Levels
[  4   8  -2   8   0   5   2   2 -13 -24 -10  14  -8  12   4 -10   9   1
   1   5   6] | 5
[  3  -1   6   2  -5   2  -3   3   0  -1  -3  -1  -4  -4   5 -12   3 -12
  -6  -4  -5] | 3
[  9  59   5  -9   2  -2   4  15 -31 -36 -27  27 -25  24  22 -27  24 -10
   0   5  28] | 7
[  3  14  -4   9  -7   4  -1  18  -3 -15 -23  15 -10  16   6 -10  14  -7
  -6   3   2] | 4
[-19  12  -3  -1  -7  -9   2  15  -9 -20  -5  35  -9  17   1   0  16   8
   0   2   3] | 5
[  2   4  -1 -14  -8  -3   0   6  -8 -16  -8  12  -6  16  -2  -3  11   2
  -5   3  -2] | 0
[ 15   0 -14  -6  -4   0  -4   8  -7 -16  -7  16 -13   7  -1  -8  21 -10
  -9   7   3] | 1
[ -4   7 -13  -1  -6   1   3   2   4  -9  -4  15 -22  16  18  -6  -4  -4
  -2   7   3] | 1
[  5   1  -2  -5  -3  -5 -16  15  16 -12  -5   7 -11  10  -5  -4   5  -7
  -3   0  -5] | 2
[ -6  79   9  13  14  18 -13  15 -45  58 -43  38 -23  29  52 -58 -17 -45
   9 -22  32] | 7
[  0   0 -13  -2  -1   1  -5   1   1 -12   5  14 -12   9   9  -4  11  -3
  -9  -4  -9] | 3
[ 13  19   7 -25  -2 -23  15  15 -27 -58 -24   8 -18  20   4  -5  35  42
  -4  32  14] | 7
[-2  9  7  3  2  8 -7 -1 -1 -5 -2  8  7  6  3 -4  3 -5  0 -5 -4] | 4
[ 22   2  -6   2   2   4  -6   1   3 -12 -12  15  -6  16   6  -7  10  -1
 -11  -3  -4] | 1
[ 1 26 -4  1 -2  3 -9  3 -3 -4 -6 12  8  9 15 -8  8 -8  4 -6  0] | 5
[  7   3  -4   8  -2   6  -2  14  -7 -19 -17   7 -10  18   2  -3  15   2
  -1   5  -4] | 1
[  3  24  -3   3   1   3  -5   6 -15 -17  -8  17  -5  -2  17 -21   0 -14
   1  -8   3] | 0
[  2   4 -13  -7   0   3   4   3  -6  -2  -3   5  -5   5  -9 -23   9   3
  -6 -11  -5] | 3
[ 10 -47 -13  -9  -5  -9   2   1  10 -33   9 -13  -4  -4 -26  14  37  21
 -12  18  -3] | 3
[ -7  -9  -3   0  -2   2 -11   5   8 -12  -7  -3   5   3  -4   6  14  -6
 -10   4  -7] | 3
[  5 -14  -3 -13  -5  -6   1  -8   5 -29  -8   8  -5  13  -2   8  21  20
  -4   6  -3] | 4
[  5  16  -4   0  -9   3  -1   5   4  -2   2  20  -8  -5   4  -2  -1 -12
  -6 -10  -4] | 2
[  5  55   8 -12   0  -3   6  14 -37 -37 -25  18 -24  21  21 -14  22  13
   6  24  23] | 7
[ 11  -8 -18  -8  -5  -4  -7   8   9 -24   0  10  -4   0 -17   1  22   5
 -14   9 -12] | 1
[  7  19 -16  21   3   1  -7   6  -3   0  -9  23  -9  12   8 -16   9 -18
  -4 -10   0] | 2
[  6  -3 -16  12  -5  -2  -2   5   3 -24   0  11  -6   8  -1   1  10   5
  -9 -10  -4] | 2
[  4  38   2  -8 -12   2   8   9 -19 -31 -23  11 -16  16  16 -19  15   1
  -4  11  16] | 6
[  1  33  -9   8   6  11 -14   8  -4  -5  -8  14 -39  15  13 -11  -6 -17
   5 -26  -2] | 3
[  2   7  -4   7 -12   7  -6   7 -12 -10  -7  19  -5   7   8  -9  11 -11
  -3  -6   6] | 1
[  6  33  15 -22 -10  -9  21  16 -28 -69 -26   8 -21  29   5  -8  52  46
  -2  37  12] | 8

Stage of each row
[ 23 -13   3  31   3 -31   7   9  15  -5  -6   7   8  10 -21 -32 -17  14
   7   0  42] | 3
[ 28 -24 -19  -4  46  -7   5  13  -2   0 -33  17  -2  43   2  -6 -40  -3
  12  26  84] | 4
[ 17 -15  -3  29  26   1 -11  18  21  -8 -20  -7   6  33  29  -6  -2  28
  -8  22  53] | 0
[ 25 -11  -7   0  10 -21   6   9  15  -9  -7  17  -3   4 -32  -5 -24  -6
  16  -6  44] | 5
[ 15  -1   4  11 -10 -25  11  11  25  -5  10   9   3 -13 -40  -1 -16 -12
  15 -22  21] | 5
[ 18 -10  16  23  -3 -24  -9  22  25  -1   0   6  12  -8 -36  -2   1   5
   6 -11  43] | 3
[ 23 -26  13  29  25 -12   7  13  23  -7 -10  -8  17  21  -6 -18  -1  22
   4  11  42] | 1
[ 21  -8  14  24  23 -11   4  12  21 -11 -14  -8  10  11  19  -2  -1  32
   0  17  40] | 1
[ 24 -16   6  34  10 -25   8  14  18   7 -11  -5   7  18 -18   0  -7  16
   5   0  46] | 2
[ 24 -15  -8 -10  16 -15   7   7  14  -5  -9  18  -5   5 -34  -2 -24 -20
   9   4  53] | 5
[ 16 -12  10  32   6   1 -11  11  38  -3  -6 -18  10   8   7  -4   6  30
  -5   3  29] | 0
